Below is a small trained network, with its code and all its weights. Each question gives an input and a class and asks what happens when units are switched off, that is, made to give their printed mean instead of their output.

import numpy as np


def w(rows, s, z=0):
    codes = np.array(rows[::2]) - 128.0
    scale = np.full(codes.shape[1], s)
    scale[-1] = z or s
    return codes * scale


def f(y):
    return y / 2 * (1 + np.tanh(0.7978845608 * (y + 0.044715 * y**3)))


def log_softmax(a):
    a = a - a.max(-1, keepdims=True)
    return a - np.log(np.exp(a).sum(-1, keepdims=True))


def net(x, mask):
    res = np.array(x, float).reshape(1, 6) / 4 @ E
    y = f(res @ A[0][:, :-1].T + A[0][:, -1])
    res = res + np.where(mask, y, B[0][:, -1]) @ B[0][:, :-1]
    return log_softmax(res[-1] @ U[:, :-1].T + U[:, -1])


A, B = {}, {}
E = w([
[113,29,255,145,76,161,27,54],'x0',
[33,143,14,207,93,230,46,151],'x1',
[157,167,144,139,95,137,133,137],'x2',
[111,102,102,102,138,111,110,119],'x3',
[41,152,206,14,62,178,181,189],'x4',
[119,117,134,139,151,139,143,124],'x5',
],0.0092)
A[0] = w([
[92,109,153,73,62,114,108,154,27],'N1',
[234,116,151,40,166,70,163,127,121],'N2',
[171,101,183,103,151,98,163,107,123],'N3',
[142,71,164,145,22,118,98,44,79],'N4',
[128,174,53,96,162,100,194,174,65],'N5',
[216,144,114,226,162,57,82,67,28],'N6',
[136,188,97,136,112,102,165,125,25],'N7',
[128,53,245,157,92,142,53,93,78],'N8',
[87,143,78,183,72,193,66,183,139],'N9',
[87,167,200,43,156,154,151,163,55],'N10',
[184,116,225,103,142,45,171,105,131],'N11',
[74,147,94,169,112,182,110,124,157],'N12',
[68,107,137,49,54,189,169,194,46],'N13',
[144,90,76,131,147,82,108,92,83],'N14',
[189,101,84,195,122,87,103,91,5],'N15',
[164,179,126,123,165,56,183,210,112],'N16',
],0.011,0.0025)
B[0] = w([
[70,151,116,165,147,137,155,67,169],'N1',
[86,102,142,131,163,189,44,204,211],'N2',
[182,94,128,143,159,111,45,161,189],'N3',
[170,55,93,115,93,100,176,124,214],'N4',
[192,121,93,92,41,53,241,141,196],'N5',
[32,198,205,207,118,95,146,96,215],'N6',
[107,73,95,59,151,107,174,87,151],'N7',
[151,45,72,96,100,113,255,154,253],'N8',
[160,114,102,87,189,188,53,169,213],'N9',
[100,200,171,175,94,140,117,64,197],'N10',
[167,116,100,78,180,169,45,153,227],'N11',
[181,134,103,57,234,181,61,173,186],'N12',
[94,226,170,193,120,92,116,57,210],'N13',
[124,128,193,109,167,121,147,107,161],'N14',
[118,130,203,147,114,100,117,25,185],'N15',
[123,83,69,127,101,154,138,125,187],'N16',
],0.0089,0.017)
U = w([
[153,102,127,129,130,151,31,196,250],'0',
[162,66,95,130,76,101,251,151,95],'1',
[90,172,227,174,98,109,131,67,15],'2',
],0.015,0.0018)

Each question gives the input, the list of numbers given to net, and the class t.
The units are the neurons (one row each of A and B). Each row of codes is followed by its name. A weight is (code - 128) times the scale printed after its matrix; where a second scale follows, it is the last column's (A, B and U).
mask holds one flag per neuron, in row order. A switched-off neuron (its flag False) gives its mean, the last column of its row in B, instead of its output. The means were averaged over made-up inputs and are rounded, as every weight is.
A unit's drop is (log p(t) with every unit on - log p(t) with that unit switched off) / (log p(t) with every unit on - log p(t) with every unit switched off).
The circuit of an input: a set's keep is (log p(t) with only the set's units on - log p(t) with every unit switched off) / (log p(t) with every unit on - log p(t) with every unit switched off). Starting from the 12 units with the biggest drops (on a tie, the unit counted first), units are removed one at a time, each time the one whose removal leaves the highest keep (on an exact tie, the one counted first), for as long as the keep stays at least 0.8.
circuit, biggest first: the units of the circuit, biggest drop first
unit that matters most: the unit with the biggest drop
top k neurons: the k neurons with the biggest drops, biggest first
drop when u is switched off: that unit's drop, to one decimal
input [-7,-8,-1,8,6,5], class 0: circuit, biggest first	N2
input [6,-5,-7,5,-6,-2], class 1: top 4 neurons	N8, N4, N13, N9
input [7,-5,-3,1,5,-5], class 1: top 2 neurons	N8, N4
input [4,-1,-1,6,4,4], class 1: top 3 neurons	N8, N6, N15
input [8,5,1,7,8,7], class 1: top 4 neurons	N8, N4, N6, N15
input [2,-6,2,-7,8,-1], class 2: top 2 neurons	N10, N13
input [-5,-5,6,4,-5,3], class 0: top 4 neurons	N2, N8, N11, N4
input [5,-7,-2,6,-2,-4], class 0: top 2 neurons	N11, N2
input [-1,-2,8,-6,3,-6], class 2: top 2 neurons	N9, N8
input [-5,-5,5,-2,-4,-1], class 0: top 4 neurons	N2, N8, N11, N4
input [1,-7,-2,-8,8,3], class 2: top 3 neurons	N10, N13, N9
input [-5,5,2,-8,7,6], class 2: top 2 neurons	N13, N8
input [-1,-6,-2,-3,-8,-2], class 2: top 2 neurons	N6, N15
input [5,-6,0,8,-8,-6], class 2: unit that matters most	N6
input [8,-2,3,-1,7,-4], class 1: drop when N8 is switched off	3.6
input [5,-2,1,-6,3,-6], class 1: drop when N8 is switched off	0.2
input [2,-5,-8,7,-4,-1], class 0: drop when N16 is switched off	0.0
input [6,-3,-8,7,5,7], class 1: drop when N8 is switched off	4.8
